Here is a tiny trained network, its code and every weight. The questions are about switching its units off for an input and a target symbol, where a switched-off unit gives its printed mean instead of its output.

import numpy as np


def w(rows, s, z=0):
    codes = np.array(rows[::2]) - 128.0
    scale = np.full(codes.shape[1], s)
    scale[-1] = z or s
    return codes * scale


def f(y):
    return np.maximum(y, 0)


def softmax(a):
    e = np.exp(a - a.max(-1, keepdims=True))
    return e / e.sum(-1, keepdims=True)


def log_softmax(a):
    a = a - a.max(-1, keepdims=True)
    return a - np.log(np.exp(a).sum(-1, keepdims=True))


def net(x, mask):
    ids = ['ΓΔΠΣβεηω'.index(c) for c in x.split()]
    T = len(ids)
    res = E[ids] + P[:T]
    r = res
    for j in range(3):
        rows = slice(2 * j, 2 * j + 2)
        q, k, v = (r @ M[0][rows].T for M in (Q, K, V))
        z = softmax(np.where(np.tri(T) > 0, q @ k.T / 2**0.5, -1e9)) @ v
        o = O[0][rows]
        res = res + np.where(mask[j], z, o[:, -1]) @ o[:, :-1]
    y = f(res @ A[0][:, :-1].T + A[0][:, -1])
    res = res + np.where(mask[3:27], y, B[0][:, -1]) @ B[0][:, :-1]
    return log_softmax(res[-1] @ U[:, :-1].T + U[:, -1])


Q, K, V, O, A, B = {}, {}, {}, {}, {}, {}
E = w([
[132,122,62,123,134,179,180,94,37,65],'Γ',
[103,137,138,41,183,118,104,79,119,176],'Δ',
[76,97,126,90,207,98,77,98,119,104],'Π',
[94,57,145,137,144,110,94,2,114,173],'Σ',
[102,102,63,208,200,133,145,136,121,179],'β',
[202,89,163,178,138,138,124,115,49,221],'ε',
[98,69,121,148,132,194,166,215,78,177],'η',
[139,163,195,165,172,187,159,183,154,139],'ω',
],0.019)
P = w([
[178,61,97,50,167,47,206,147,215,177],'0',
[124,105,104,86,157,63,170,131,153,174],'1',
[123,123,106,108,159,97,131,137,123,156],'2',
[117,138,105,119,148,139,97,128,113,144],'3',
[120,163,93,131,131,170,63,132,103,135],'4',
[126,191,83,147,115,201,33,131,99,133],'5',
[132,215,60,158,107,226,4,136,92,123],'6',
],0.012)
Q[0] = w([
[158,180,127,94,30,74,165,102,154,12],'head 1',
[142,156,213,91,153,106,110,151,216,73],'head 1',
[140,129,168,109,46,116,143,166,135,108],'head 2',
[103,123,158,99,144,239,157,140,121,109],'head 2',
[125,137,151,64,50,57,104,84,204,57],'head 3',
[87,132,91,132,250,186,53,79,47,200],'head 3',
],0.012)
K[0] = w([
[126,40,110,119,127,50,161,144,131,205],'head 1',
[123,64,129,132,121,68,241,117,113,118],'head 1',
[132,128,96,63,184,88,191,110,141,146],'head 2',
[131,148,92,141,114,152,28,126,130,146],'head 2',
[136,82,120,164,198,92,91,120,178,252],'head 3',
[167,193,47,162,67,210,167,110,65,46],'head 3',
],0.013)
V[0] = w([
[123,160,205,173,131,79,132,170,210,148],'head 1',
[168,135,130,179,82,242,188,91,167,179],'head 1',
[121,100,109,194,177,43,90,11,176,91],'head 2',
[27,162,34,218,196,147,127,199,181,80],'head 2',
[105,154,147,15,168,63,81,2,157,117],'head 3',
[175,154,129,250,203,130,54,88,125,201],'head 3',
],0.008)
O[0] = w([
[76,156,170,98,158,183,64,95,79,132,78],'head 1',
[83,81,116,104,157,97,117,162,97,72,130],'head 1',
[230,97,75,81,101,165,72,192,110,175,84],'head 2',
[132,132,157,7,51,100,169,113,84,146,221],'head 2',
[131,154,112,107,96,186,171,96,100,41,2],'head 3',
[137,97,80,95,204,136,206,91,148,166,152],'head 3',
],0.011,0.0097)
A[0] = w([
[123,142,135,193,149,131,66,134,120,166,89],'neuron 1',
[78,60,101,104,122,134,60,62,92,119,120],'neuron 2',
[149,198,114,125,77,152,19,201,115,109,88],'neuron 3',
[184,108,90,100,174,178,157,121,77,123,105],'neuron 4',
[106,78,107,161,105,134,155,172,65,98,73],'neuron 5',
[148,170,112,112,121,97,129,2,168,94,100],'neuron 6',
[56,145,132,98,201,136,63,94,81,133,144],'neuron 7',
[58,97,110,90,130,148,147,87,93,65,74],'neuron 8',
[108,189,166,206,123,116,174,28,103,17,85],'neuron 9',
[187,64,113,66,48,133,153,34,126,139,93],'neuron 10',
[165,150,220,53,56,165,197,57,169,75,1],'neuron 11',
[206,90,137,106,113,251,157,107,145,36,33],'neuron 12',
[78,125,101,141,212,100,151,99,226,93,37],'neuron 13',
[146,221,191,143,51,228,112,118,142,189,66],'neuron 14',
[133,142,176,152,144,113,97,193,108,147,146],'neuron 15',
[100,137,137,238,166,174,94,113,162,3,48],'neuron 16',
[136,62,113,105,151,53,105,174,213,76,164],'neuron 17',
[48,108,193,130,133,105,80,104,123,126,65],'neuron 18',
[150,166,163,140,163,95,95,77,147,167,64],'neuron 19',
[91,104,144,95,192,148,99,117,107,126,32],'neuron 20',
[114,58,48,95,145,174,63,196,50,49,37],'neuron 21',
[80,77,111,104,101,81,56,102,51,75,137],'neuron 22',
[190,97,169,108,105,69,74,117,159,95,82],'neuron 23',
[148,117,100,94,81,132,105,162,122,171,40],'neuron 24',
],0.0097,0.0094)
B[0] = w([
[119,114,139,72,100,115,149,121,115,90,203],'neuron 1',
[121,154,160,117,131,140,145,205,119,118,173],'neuron 2',
[181,109,74,162,133,206,128,73,109,111,159],'neuron 3',
[128,157,111,119,138,182,63,131,139,115,229],'neuron 4',
[162,108,104,108,128,112,123,102,156,110,168],'neuron 5',
[189,118,110,174,120,104,150,133,116,152,158],'neuron 6',
[126,151,166,139,138,141,187,164,137,132,254],'neuron 7',
[170,128,134,140,95,95,123,118,145,167,159],'neuron 8',
[44,102,182,179,228,148,101,86,124,94,165],'neuron 9',
[84,137,126,118,109,96,88,162,158,86,247],'neuron 10',
[222,4,146,5,147,101,176,96,101,106,143],'neuron 11',
[67,153,219,156,99,103,142,53,126,190,151],'neuron 12',
[195,111,154,120,84,137,138,112,73,112,203],'neuron 13',
[89,168,131,182,89,146,93,164,168,171,154],'neuron 14',
[132,147,129,117,104,103,184,105,92,107,229],'neuron 15',
[126,93,67,46,157,103,83,150,174,147,149],'neuron 16',
[122,173,154,169,115,124,135,133,151,151,237],'neuron 17',
[171,115,57,125,140,168,77,143,168,113,235],'neuron 18',
[96,128,109,158,116,113,139,166,124,92,189],'neuron 19',
[136,166,113,110,153,174,90,125,121,89,167],'neuron 20',
[201,149,131,133,117,118,174,202,151,190,155],'neuron 21',
[139,107,169,75,125,124,126,51,136,142,200],'neuron 22',
[105,121,143,124,80,95,152,162,78,141,141],'neuron 23',
[80,112,121,166,174,121,123,132,130,85,193],'neuron 24',
],0.011,0.0095)
U = w([
[102,142,115,150,138,139,93,107,76,64,176],'Γ',
[115,100,175,123,203,73,95,42,125,99,7],'Δ',
[197,125,157,34,80,94,80,93,44,100,253],'Π',
[148,197,149,163,104,158,74,143,129,146,35],'Σ',
[157,103,73,66,177,85,64,156,208,82,65],'β',
[252,73,92,148,185,154,145,110,130,149,63],'ε',
[136,122,176,161,133,2,185,130,164,141,247],'η',
[152,180,207,75,199,150,151,167,118,79,145],'ω',
],0.0059,0.0024)

Each question gives the input, a string of symbols that net reads in full, and the target symbol t.
The units are the heads (2 rows each of Q, K, V and O) and the neurons (one row each of A and B). Each row of codes is followed by its name. A weight is (code - 128) times the scale printed after its matrix; where a second scale follows, it is the last column's (O, A, B and U).
mask holds one flag per unit, heads first, then neurons. A switched-off unit (its flag False) gives its mean, the last column of its rows in O or B, instead of its output. The means were averaged over made-up inputs and are rounded, as every weight is.
A unit's drop is (log p(t) with every unit on - log p(t) with that unit switched off) / (log p(t) with every unit on - log p(t) with every unit switched off).
The circuit of an input: a set's keep is (log p(t) with only the set's units on - log p(t) with every unit switched off) / (log p(t) with every unit on - log p(t) with every unit switched off). Starting from the 12 units with the biggest drops (on a tie, the unit counted first), units are removed one at a time, each time the one whose removal leaves the highest keep (on an exact tie, the one counted first), for as long as the keep stays at least 0.8.
units of the circuit, in order: the units of the circuit, biggest drop first
unit that matters most: the unit with the biggest drop
top k neurons: the k neurons with the biggest drops, biggest first
heads that matter: for each layer, one digit per head in row order, 1 if its drop is at least 0.15 and else 0, layers parted by /
input Π ε Γ, target β: units of the circuit, in order	[head 2; neuron 16]
input Γ β Π, target Π: units of the circuit, in order	[head 3; head 2]
input η ω η β β, target η: unit that matters most	head 3
input Π η ω β Γ β, target η: top 2 neurons	[neuron 18; neuron 4]
input Π Π β, target β: units of the circuit, in order	[head 2; neuron 10; head 3; neuron 4]
input β ω Γ, target ω: top 4 neurons	[neuron 7; neuron 2; neuron 9; neuron 21]
input ω β η β Π Γ, target Σ: units of the circuit, in order	[head 1; neuron 14]
input Π Σ β Γ η Δ, target Δ: units of the circuit, in order	[head 2; neuron 9]
input β Π ω β η, target ω: top 2 neurons	[neuron 7; neuron 2]
input Γ ω Σ, target ω: units of the circuit, in order	[neuron 2; head 1]
input β β β η, target η: units of the circuit, in order	[head 3; neuron 4]
input Π ω ε ε, target ω: units of the circuit, in order	[head 1; neuron 7; neuron 2]
input η β η ε η Σ, target η: heads that matter	101
input ω β β β β, target β: units of the circuit, in order	[head 2; head 3; neuron 10; neuron 4]
input Γ β Π η η Π η, target Σ: unit that matters most	neuron 14
input Π β Π Δ η ω Π, target ω: units of the circuit, in order	[neuron 7; head 1]
input Γ Π ω, target Σ: units of the circuit, in order	[head 3; neuron 14]
input Γ η β η η, target Δ: heads that matter	011
input β Γ Π β ε ω β, target ω: heads that matter	110
input Γ Π ω η ω, target Δ: heads that matter	011
input η Γ Π, target η: heads that matter	100
input Σ η η ω β, target ω: heads that matter	100
